Each row has a hidden value. The values are split into ranges, and the tier after each row names the range that its value falls in. Each part has its own value, ranges and names.
[ 567  -15  138  167    3 -110 -219  262  -45  307 -182  558  155 -155
 -459 -126   46  313  178   94  -87 -173  -81 -104 -170 -139 -191  346
  351  119  -83   -3 -111 -555 -344  489 -188  131 -183 -310    5 -138
  169 -215  283 -234   36 -131  -54   33 -300  -60]	R
[-289 -239  -88   13 -214  169   83    1 -155   34   60  154  -38   42
  400  266 -209   29  -28   91   17 -134  -62  -48 -198  -91  -24  -60
  -50   99  151  -87  178  -99  171   71   70  -72   15  -47   53  -28
  -11   83 -200  189 -199  170  -29   54  -11   34]	S
[ -82 -152   70 -177  -87   28  208   60   51  -53  287  -55  -15   93
   60   70  -85 -129  -11   38 -100   63   19  208  315 -109   30   22
 -107  -55 -137  234 -187   92 -125  100  -97  -59   57  -14   60  132
 -142 -154   69   90 -130  198 -106  114  306   26]	W
[ 145   95  218 -102  136 -126  138   61   79  -40  -48 -124 -146 -153
  144   48 -207 -254  -14  -12   -3   76  177  -24   77  160   46   34
  -57  114 -116  116  -63   85 -193  -72  -63  -54 -169  -23 -124   47
  -15 -127   56    2  -46   17   23   40   85   36]	Q
[   8   55 -138  239  173  120 -287 -115   -8   81  147 -143 -159  266
  105  -34  -25  -41  189  -35  -89 -148   86  146   40    8  105   13
  -67  229  273  -92  -95  -12  220 -128  174  -58 -236   67 -210 -109
   48 -155   39  129   49 -119  -71  103   44   11]	Z
[ -93 -128  -10  -54  -89  -52   97  -49   72  -93  -55   -4  -24  202
   79  139 -174   -5   -8  -68   40  243  -40  227  249  127  120   97
 -206 -101 -109  -69   -2   19  116  -20   76  -21   80  -70   39  -60
    4   46 -182  164 -195    9   54   86   75   -5]	Z
[ -40 -141  110  -36  -94   51  230   96  -29 -109   20   10  -95  -87
  199  216 -205 -107  -19   20  -49  165  104   26 -143   19 -228 -140
  -88   41  -32   75  213  -53  -43   23  -99  -97   39   -2   36  101
   30  -53  116   71  -38  273   22   43    3   -9]	S
[ 343  103 -132  276  309 -150 -271  106  192  262  -69  137   28  -97
 -359 -271  141   48  237    4  -81  -37   54  -12   54  105 -246  258
  255  120   52  -28 -116 -370 -179    7   46   84 -330 -133 -176 -304
  299 -478  291 -118   91   18   29   63 -108  118]	Q
[ 296  231   84  265  130   96 -108   86  174  170   99  170 -118 -199
   27   10  -41 -126  284    6 -168    6  -27    5  -46  -21 -403   20
   97   98  -76 -115 -145 -144 -225  100 -161  -32 -277   64 -213 -101
  120 -260  468   61   89  211   22  -58 -267 -217]	S
[ 146   19   15  104   11  -77  -65   -8    7  -41   -2 -204 -101  -89
  -57  -73  -62  -16   89  101   77   66  147  -25  -24  111  -46  -26
   70   22  -11 -104  114   82 -153    2   15   40 -159  151  -95   87
 -143 -156  204   49  107 -107   69  -55  -40    0]	V
[  41    5  169  -31  -74   78   19   30  -50   71  103  -88 -153   20
  258    6 -180  -74  -16   66  -85  -69   75   25   -6   -3  -35  -22
  -30  125   13   25  -12  143  -44   55   13  -62 -117  160  -59   77
 -120 -152    0  209   86  -35  -60  -33   55  -90]	E
[ 104   37 -202  245  226  -91    1  100  119  -58    7  -83   20 -132
 -139   69  -76 -108  228  -27   48  165   29   58  158  132 -162   85
  -16   -5  -59  -68   40 -182 -117  -88   36   -9 -142   -4  -18  -50
  100 -217  269  -57  -87  162   99  145  -28   14]	R
[  87 -237  352 -206 -322   49  221  147  -13  -36 -145  382   18  222
   76  223 -283  144 -125 -135 -149  252  -24  279   28  -20 -122  156
 -193  -94 -163  105   65 -145  101  230 -104 -100  224 -199  121    3
   73  112 -190  164 -136   30   11   88  -20 -187]	E
[  65 -163   97  154 -191   -6 -151  142 -190  -88 -272   18 -199   85
   55  139 -173  201  133  111   22  -72  138   59 -318   40  -69  -13
   37  103   68 -178  271    6   49  210   86 -109   73  -69   72   -8
  -23  167   64   72   47 -138  103 -163 -293  -81]	S
[-114   70  -48   57    4   49  -42 -171  116  -24  -86 -163  -87  -34
  294   94  -48 -136   78   73  -77 -301  121   96   63  139  187  -36
   14  106  116  162   -2  203  160 -121  247  -35 -152  148   43   -8
 -165 -124   59   50   40   23  202  204  176   60]	T
[ -10 -102   47 -120 -159   -4  101 -172    5   69  314    2  -43   10
   65  -45    8  -16 -170   54    5  174  -38   32   23  -17 -178 -136
  -42   49   30   41   63 -172  -67   -1 -143  109 -120   51  -98   90
  -55 -245   49  236   89  140  -95   51   48   99]	M
[  38 -270   -3   52  -11   31  -89  -25   46  165   67  102   26  165
  -91  -52  173   91  123  132  -86    8  -38  -53 -113 -180   -6  -66
  160   23  103    8  -88 -155 -113  251  -94   98   15 -109  -27 -141
  119 -131  122 -120  -35  123 -166  -86  -31   91]	W
[  87 -108  -41   78   22   88 -111  -79  114  167   41   53   87  137
  -38  -29   33   69   75   28  -28   41 -127  -29   11 -115   -1  -51
   51  -12   75  -44  -88  -84   -6  123  -48   70  -66   78  -32  -62
   47 -180   58   19  -21   22 -118   22  -22  -80]	W
[ 151 -130   87 -257  104 -200  135   74  268 -108   20 -100   18  -10
 -348  -67  -10 -104  -79  -66  135  362   47   65  265   14 -112  -32
  -56 -163 -234  166 -157   46 -279  -10 -273  -54   13 -149  -95  110
    3 -189  220  -83 -180  160  -47  -11   73   66]	G
[  80  -58  252  -73 -119   88  -19  -69   -6   84   82  -50 -102   45
  226   40  -71  -41  -48   70  -98  -87   54  -18 -158 -100  -28 -192
    4  134  116  116  -15   27  -55  113  -98   -5  -68  107  -34   96
  -86 -101   47  129  122  -18 -102  -35  -19  -99]	V
[ -90  115  -58  -19   48   57   34 -243    6   76  220 -127 -115  -81
  315  -12  -63 -235  -26   98   14  -57   20  -98   78   32  180 -101
  -51  169   66  -68  -79   40  -27 -136   -5   99 -316  146 -204   26
 -114 -200  -61  156  -39   58  -88   73  184  133]	W
[   2 -110  -73  133  -96  -11 -193 -220  123  -51 -125  -92  -62   49
  -42   66  146  111   91   85   67  -52   15   42 -195   45  -89 -238
   80   10  172  -34  153  -27   95   17   50   39  -32   38   17   -8
  -70  -11  279   -2  107   43  180   -2 -246    9]	M
[ 166  -56  128   74  -76   97 -232  -11 -160  199  -21  130  -29  181
  126   34 -162  157   17   45  -25 -189  -61  -57 -207 -148  152    4
   21  219  196 -102  -39 -176   51  216  -23   24 -109  -29  -50  -32
   34   -2 -177  132   18 -278 -203  -16 -124 -120]	G
[ -67   36  207   14 -182  166  -45 -308  174   59 -189   72  -96   99
  441  114   28  -45   10    7 -275 -280  150  171 -167  126   79 -105
   15  109  240  209   62  100  332  -84  235   18 -103  123   -2 -121
  -76  -61  -19  103  181    3  254  202   67  -36]	E
[ 174   92  151   30  -13 -169  122   11 -190  -14  -69   28  -46  -96
  210  204 -307  -85    9   82    3   53  -24   16   48  118  331   67
 -122  207 -136  -18    2 -284 -180  172  -47  142  -62 -152  145   10
   65   22 -207   60  -53 -115 -101  137   46   71]	S
[  15  -42   84   70 -179  -14  -53  -93    3 -116  -91 -158 -161  -13
  101   46  -38   26   55  100  -13    2  172  108 -138  110  -86 -151
    8   26   67  -33  217   80   20    3   69    3  -35  124   19   72
 -147  -39  161  132  160  -33  168  -46  -91  -24]	V
[  53  -66  181  -44  -94   -8  126 -115   79  -99 -198  -34    1   61
  112   79  -32  -61   16    6 -146  143  149  136   14   82  139  -79
  -89  -19    1  126   94  -42   42   -4   39   97   26   44  104    6
  -20  -83  -52  -39   36   14   80  131  165    7]	Z
[ -51  -80 -119   13    8  -51 -204 -290  176  -40  -89 -207  -63  214
   18   80  -21   63  -28  -10  218   17  -73   53   -5  120  181 -186
  -55   -9  126  -74    7  169  194  -80   72  -21  -29   15  -81  -13
  -67   72   32  106  -44 -113   81   32 -141   30]	S
[-180  -76 -235   12  -85  128 -188 -284 -100  202  203  -67   31  178
  254  -22  -63   98 -130  113   96 -318 -148  -63    0  -66  283  -67
    9  194  290  -31   -6  -16  256  -30  173   76 -207  143  -29   15
 -142 -167 -261  260    2 -154 -135  188  159  126]	W
[  -1 -118 -106  -10  -75    0 -444 -222  112  170 -245  205   14  250
 -180 -168  231  250  109  105   64 -478   20    7  -16  -85  406  207
  241   42  222  -69 -248   62  182  118  177   61 -195 -211 -182 -223
 -143   53  -81 -124 -183 -336   93    5  -35  143]	T
[ 278   19  -59  235  189  -79 -243  138  133  217  -85  185   56  -19
 -269 -143   96  109  258   15  -83 -204   24   39   97   49 -108  360
  242   68   37   18 -170 -192 -106  116  134   21 -238 -112  -93 -220
   78 -270  258 -153    5  -89  110  110 -103   -6]	M
[ 209  -29  -83   92    0  -58 -252 -151  246  164 -214   98   98   10
 -319 -224  220  181   83   65   12    5  -40  -23  -13   19  -84    3
  215  -70   48  -49  -14 -135  -38   78    0  154 -158   37  -47 -143
   51 -304  200  -66   95  -41   88  -14 -113   26]	T
[  82 -290  238 -278 -108 -110  116   80  193  -86 -189   92    7  155
 -177   95  -45   64 -162 -129   21  316   -6  149   20  -23 -232 -105
 -126 -109  -90  225   24 -102  -21   79 -201 -122  204 -217   91   36
  129  -29   47    6 -116  172    6  -12 -116  -60]	R
[  44  -85  121   81   39    6   59   65 -163    4 -133 -156  -30  -23
  280  139 -181  -73    6   50  -95  -25   98  -65 -162   16   69 -132
  -86  237  173  108  209 -199   11    8  102   27  -31  113  207   47
   73 -152 -156   17   99  -17  -79  112   69  -25]	M
[  80   50  128 -100  -20  -17   27    1   67  -36   63  -86 -204  -65
   48  -28 -117 -127  -17   28    9   46  131   46   63   63 -100  -21
  -27   59 -103   21  -35  188 -110  -22  -97  -97 -164   63 -182  107
 -126 -138  194  128   13   50   33  -63   12   -7]	T
[ -97  -56  -79  -10   84   69  -60  -19  -76  -22  174  -84 -182  -16
  130   50  -77 -137   15   23  116  -76   86 -111  -76  -75  -51  -81
  -62  194  153 -108   -7   11    9 -134  -52 -117 -251  -19 -272   82
  -92  -47   72   71 -166   74  -73  -23  -46   68]	M
[ 333  -70 -187  252  228  -38 -237  284  158  381  103  355  240   84
 -473 -191   72  199  306   10  -99  -76 -232   54  308 -155 -142  472
  259  -45 -107  -21 -377 -351 -244  345  -27   52 -136 -176  -15 -279
  236 -394  226 -132 -134   16 -152   93  -28  -65]	T
[ -32  -48   56  -38  -36   55   36 -262  140  103  -73  -53  175   52
  271   93    7  -68  -81   13 -135 -119  -46   28   11  -14  228 -194
  -45   82  221  290   -2 -197  139  -51   99  166  -44  122  211  -25
   26 -236 -200   31   67   27  -27  317  247   22]	V
[ 143  116  230  -48 -164  160  -66  -24   29   73  -86   88  -65 -187
  172    5  -28  -54   66  147 -162 -367   90  -47 -115 -169    6  -97
  119  119   18  146  -96  111 -117  169  -86  -14 -195  175   14  159
 -264 -160  199   15   90   -6   38    5   29 -171]	T
[-140 -336  -39 -174 -163  -27  103  -16  289   57  221  -92  110  193
  -59   46   20   83 -134    4   10  153 -190  228  231  -48 -286 -145
  -12 -219  -50  307  -59   67   -9  114  -54  -80  248   27  214   32
    2 -242  146  219    3  312  -18   71   69  -22]	Q
[ 204  158 -263  279  271 -106 -295    4  202  244   -1  -71   52 -119
 -182 -171   48   17  211   76   76 -143 -140  -65  174   84  -80  124
  193   73    9  -99 -178 -120 -159   17   94   67 -297   71  -56 -175
   90 -403  239   23   46  -13   18   48 -117   10]	S
[  45   77  216 -108  -92   15    5 -161  -13  -84 -194  -97 -117  -80
  222  -19  -55 -122  -69   44 -103 -169  317   20 -130   78  181 -106
  -32  175  166  156  114   21   76 -157   79   46 -217   86  -63   95
 -164 -132  -95   22   95 -142  106  131  196   76]	Q
[-143   -5 -295   66  140   84  -24  -15  -13   82  395    7 -167  -96
   69  -10  -69 -175   68   63  165   68  -73 -155   55  -79 -206  -25
  -17  123    4 -286  -82  -34 -104 -107 -151  -79 -327  -19 -385   -7
    8 -178  179  163 -244  289 -150  -85  -59  136]	W
[-178 -196   39 -121 -165  134   75 -131  -20  101   93   61   26   67
  339  199  -57  -40  -77  128  -39 -154 -160  -73  -90 -208  145 -235
  -32   97  102  127  -65  -54   25  179  -88   28   47   -2  141   39
  -39  -16 -125   88 -120  193 -167   54   72   13]	W
[  89   75  -44   92    4  -76  -62  104 -206   22 -104  -15    4    2
  150  131 -379   43   30   36   95 -151  -53   45  149   88  324  228
 -112  172  -38 -100   -3 -118   12   84  157   -2 -115  -29  135   29
  -63  -12 -301  165 -125 -291  -46  174   72  -37]	S
[-154 -312   26  -74 -175   72  -84  -90 -109   14   48   -1  -81  287
  111   23  -28  102  -23   81   67   32   51  -23 -152 -140  162  -86
  -31   23  190 -170   46    2   90   88  -14   18   28  -82 -131  -41
  -47  117 -230  105 -167 -111 -152 -144    0   68]	G
[ -12  -72 -171  163  123  101  -43  -95   71   78  259 -137  -40  181
   97   73 -115  -10   -2  -73  -36   69  -26  130    5  101 -186  -89
  -65  124  186   97  120  -38  225 -122  103  -88  -94  139  -69    3
  109 -269  178  184  152  134  -25  249   56   33]	Z
[ -48 -248   60  -97 -108    9  122  -15   23  -86  199 -135  -72   72
  -10   40   -6  -12  -69   38   21  173   90   69  -23  -23 -209 -151
  -32  -33   34  114  129   56  -46   10  -83  -50   34   62  -36  161
 -123 -118  206   73   39  162   -2   11   35   37]	M
[  42  -26   85  -38  -43  -21  110    6  -71  -77   42  -15  -64   22
   70   62 -137 -106   66   53  -27  129   81   69  147  -13  198   58
 -111   27 -113  -65  -59  -30 -126   70  -67   60  -71  -28  -40   58
  -87  -27  -67   27 -143  -25  -79   27  160   27]	W
[-161 -347 -244  107 -137  -43 -110   38 -198   43   58 -158  108  193
    6   68  -84  237   30  181  184  -69 -169  -21   43  -98  186   -4
   18   -6  126 -132  123 -102   17  208  166   71  126   46  276   25
 -105  -15 -214  126 -101 -132 -123    0    9   39]	M
[ -50 -212  -42 -125  -75   63  -50  -93  145  151  135   20  -11  165
  -16  -58  -11   85 -138    4  117  146 -163  -53    2  -79 -194 -120
    8  -60   31  -60  -27   80   33   49 -117  -51  -32   59 -137    0
    1 -160   37  199  -61  116 -113  -99 -102  -30]	Z
[ 137 -148   91   33 -187  -10   57  -40  -22  -32  146  -35  -72  103
  -71   -5 -124  139  -75   10    3  310   88  142 -114  117 -277  -70
  -13  -42   -2  -38  290  -59    5   66  -67   25   18   95  -70  102
  -18 -140  180  218  219  -10   28   17  -60   -9]	G
[-228 -179 -157  -80  -81  -31   84 -120  121    3  333 -154 -112   34
   65  -40   55  -81  -56  108   71  122   -3   76  129   41 -195 -122
   11  -53   -4   15   10   90  -56  -67  -28  -11  -52   22 -114   -1
  -68 -218  157  213  -35  297   -4  -35   86  206]	S
[ 104  136  -69  103  196  -24  -73 -217   53  208  219 -170  -54  -97
  195  -45  -61 -154  -58   31   83   61 -121 -190  -14   87  -39 -165
  -15  231  130  -80  -12 -165  -72 -130  -41  127 -339  188 -174  -12
   72 -328   38  179  129   34 -136   73  -63   46]	M
[ -18 -224  101  -99 -104 -107  -37 -144  188  -10 -158 -146   52  225
   14   74   48   73  -64   11  -19   76  -55  169   53   26   97 -202
  -56  -56   79  229   -7  -47   62   83   37   47  194  -37  249  -47
   59  -72  -64   56   46   21   11   59    6    2]	V
[  76 -237  110  -88 -240   59  117 -113  166  -53   91  138   41  354
  -99  148 -145  200 -161 -189  -57  413  -81  382   76  107 -269  -34
 -182 -173  -52  137  176  -49  268   59  -65  -73  206   -3   35   62
   66  -44  113  252  100   90   79  211  -29 -121]	W
[-146 -216 -167  212 -142   21 -195  -70 -179  109    0 -161   69  271
  179  -11  -41  217   96  161  -53 -283   12  130   33   26  308  112
   59   92  294  -23  131  -86  213   96  421  123   19  136  251 -111
 -101 -115 -311  165   98 -294   -3  152  186   70]	R
[ 141 -153  -37 -131   89 -183 -101   84   66 -147 -107 -189   14  213
 -403  -70  -61   91    8  -30  190   94   71  153  297    8  249  118
  -66  -78 -112   81 -150  155  -73   54  -24  -86   34 -136    6  135
 -144  -35   57 -101 -182 -217  -32   59  114   50]	Z
[ 116 -125   84   81 -140  132 -132   90  -43   51 -221   61   10   63
  -22  -33  -70  157  114   83  -24  -22   33  -64 -142 -135  -36   -5
   66  -37   42 -176   98   53  -16  185    7   -5  -30  170   27   39
 -113  -60    3   22  -11 -142  -17 -142 -101 -223]	W
[ 168 -142  219   25  -70 -101   83  -10  -28   22   88 -278   55  156
   76   41  -81   23    7   98 -153  104   27  174  104   30  157 -113
  -32   32   11  278   29  -70 -147  221   41  144  162  154  325   97
  -31 -208   -5   66  270 -106 -122  125  194  -47]	R
[ -29    3   51 -174  -69  -74  173  -67  151  -88  -18   62 -180 -232
   19  -30  -11 -151  -77   55   54   87  194  -16   11  181 -208   30
   58  -18 -157   36   82  156  -98 -124  -78  -55 -217  -54 -251   46
 -137 -143  262   18  -73  242  227    0   25  192]	W
